Below is a small trained network, with its code and all its weights. Each question gives an input and a class and asks what happens when units are switched off, that is, made to give their printed mean instead of their output.

import numpy as np


def w(rows, s, z=0):
    codes = np.array(rows[::2]) - 128.0
    scale = np.full(codes.shape[1], s)
    scale[-1] = z or s
    return codes * scale


def f(y):
    return y / 2 * (1 + np.tanh(0.7978845608 * (y + 0.044715 * y**3)))


def log_softmax(a):
    a = a - a.max(-1, keepdims=True)
    return a - np.log(np.exp(a).sum(-1, keepdims=True))


def net(x, mask):
    res = np.array(x, float).reshape(1, 6) / 4 @ E
    y = f(res @ A[0][:, :-1].T + A[0][:, -1])
    res = res + np.where(mask, y, B[0][:, -1]) @ B[0][:, :-1]
    return log_softmax(res[-1] @ U[:, :-1].T + U[:, -1])


A, B = {}, {}
E = w([
[232,132,140,133,109,131,205],'x0',
[81,218,106,139,85,166,156],'x1',
[95,184,179,242,204,174,133],'x2',
[108,153,221,125,128,2,223],'x3',
[151,128,116,70,245,123,184],'x4',
[132,189,135,95,47,105,75],'x5',
],0.0081)
A[0] = w([
[179,104,121,115,102,140,163,180],'n0',
[113,134,61,145,159,201,109,170],'n1',
[112,102,131,107,82,86,66,152],'n2',
[135,132,149,150,116,159,127,215],'n3',
[171,150,142,138,175,111,212,254],'n4',
[90,148,117,185,100,150,57,235],'n5',
[106,142,110,116,136,96,113,106],'n6',
[63,179,139,122,87,81,191,178],'n7',
[58,191,144,195,122,80,121,120],'n8',
[109,122,146,65,126,94,78,107],'n9',
[112,120,93,107,98,83,206,141],'n10',
[158,167,145,130,161,151,145,82],'n11',
[101,100,97,105,96,72,89,145],'n12',
[84,204,125,134,114,104,112,100],'n13',
[41,213,143,180,122,100,111,148],'n14',
[140,182,150,63,176,150,166,131],'n15',
[92,128,253,164,165,74,130,207],'n16',
[147,118,99,114,107,157,63,95],'n17',
],0.011,0.0048)
B[0] = w([
[115,57,91,140,155,139,85,176],'n0',
[44,39,111,178,86,39,81,211],'n1',
[172,184,120,105,122,189,162,192],'n2',
[148,128,96,146,106,115,159,169],'n3',
[146,85,110,162,72,152,181,248],'n4',
[127,136,73,142,60,77,187,230],'n5',
[176,108,164,102,95,112,145,132],'n6',
[125,88,83,179,100,130,108,227],'n7',
[34,124,217,162,189,95,117,208],'n8',
[177,202,149,103,95,190,131,161],'n9',
[223,88,86,122,102,86,129,189],'n10',
[148,133,123,112,72,199,146,149],'n11',
[165,198,174,104,154,214,175,183],'n12',
[84,94,183,127,221,82,25,169],'n13',
[53,39,183,194,218,50,11,223],'n14',
[192,142,63,167,119,121,177,175],'n15',
[35,153,254,180,143,156,202,255],'n16',
[102,129,183,141,70,196,208,176],'n17',
],0.0076,0.01)
U = w([
[194,120,47,126,110,94,134,242],'0',
[1,63,142,176,144,72,118,154],'1',
[182,157,118,16,153,112,54,3],'2',
[118,160,167,118,122,194,205,61],'3',
],0.011,0.0035)

Each question gives the input, the list of numbers given to net, and the class t.
The units are the neurons (one row each of A and B). Each row of codes is followed by its name. A weight is (code - 128) times the scale printed after its matrix; where a second scale follows, it is the last column's (A, B and U).
mask holds one flag per neuron, in row order. A switched-off neuron (its flag False) gives its mean, the last column of its row in B, instead of its output. The means were averaged over made-up inputs and are rounded, as every weight is.
A unit's drop is (log p(t) with every unit on - log p(t) with that unit switched off) / (log p(t) with every unit on - log p(t) with every unit switched off).
The circuit of an input: a set's keep is (log p(t) with only the set's units on - log p(t) with every unit switched off) / (log p(t) with every unit on - log p(t) with every unit switched off). Starting from the 12 units with the biggest drops (on a tie, the unit counted first), units are removed one at a time, each time the one whose removal leaves the highest keep (on an exact tie, the one counted first), for as long as the keep stays at least 0.8.
units of the circuit, in order: the units of the circuit, biggest drop first
top k neurons: the k neurons with the biggest drops, biggest first
drop when u is switched off: that unit's drop, to one decimal
input [3,-7,8,-5,-3,6], class 0: top 2 neurons => n16, n14
input [8,2,3,-3,1,7], class 0: units of the circuit, in order => n16
input [1,4,-3,-5,4,1], class 0: top 4 neurons => n16, n14, n8, n13
input [-6,6,-6,-3,6,5], class 3: top 2 neurons => n17, n12
input [0,1,3,-7,5,8], class 0: top 3 neurons => n16, n8, n14
input [5,-7,-7,-6,-7,5], class 3: units of the circuit, in order => n17, n12
input [5,-6,0,-3,-6,8], class 3: units of the circuit, in order => n17, n14
input [7,-7,-5,6,1,-7], class 0: top 2 neurons => n10, n14
input [1,-7,-6,5,-1,1], class 0: drop when n17 is switched off => 0.2
input [-4,2,-2,-4,-1,5], class 3: drop when n7 is switched off => 0.1
input [3,-5,-6,3,-1,3], class 0: drop when n16 is switched off => 0.2
input [4,-8,-5,-7,-4,4], class 3: drop when n11 is switched off => 0.0
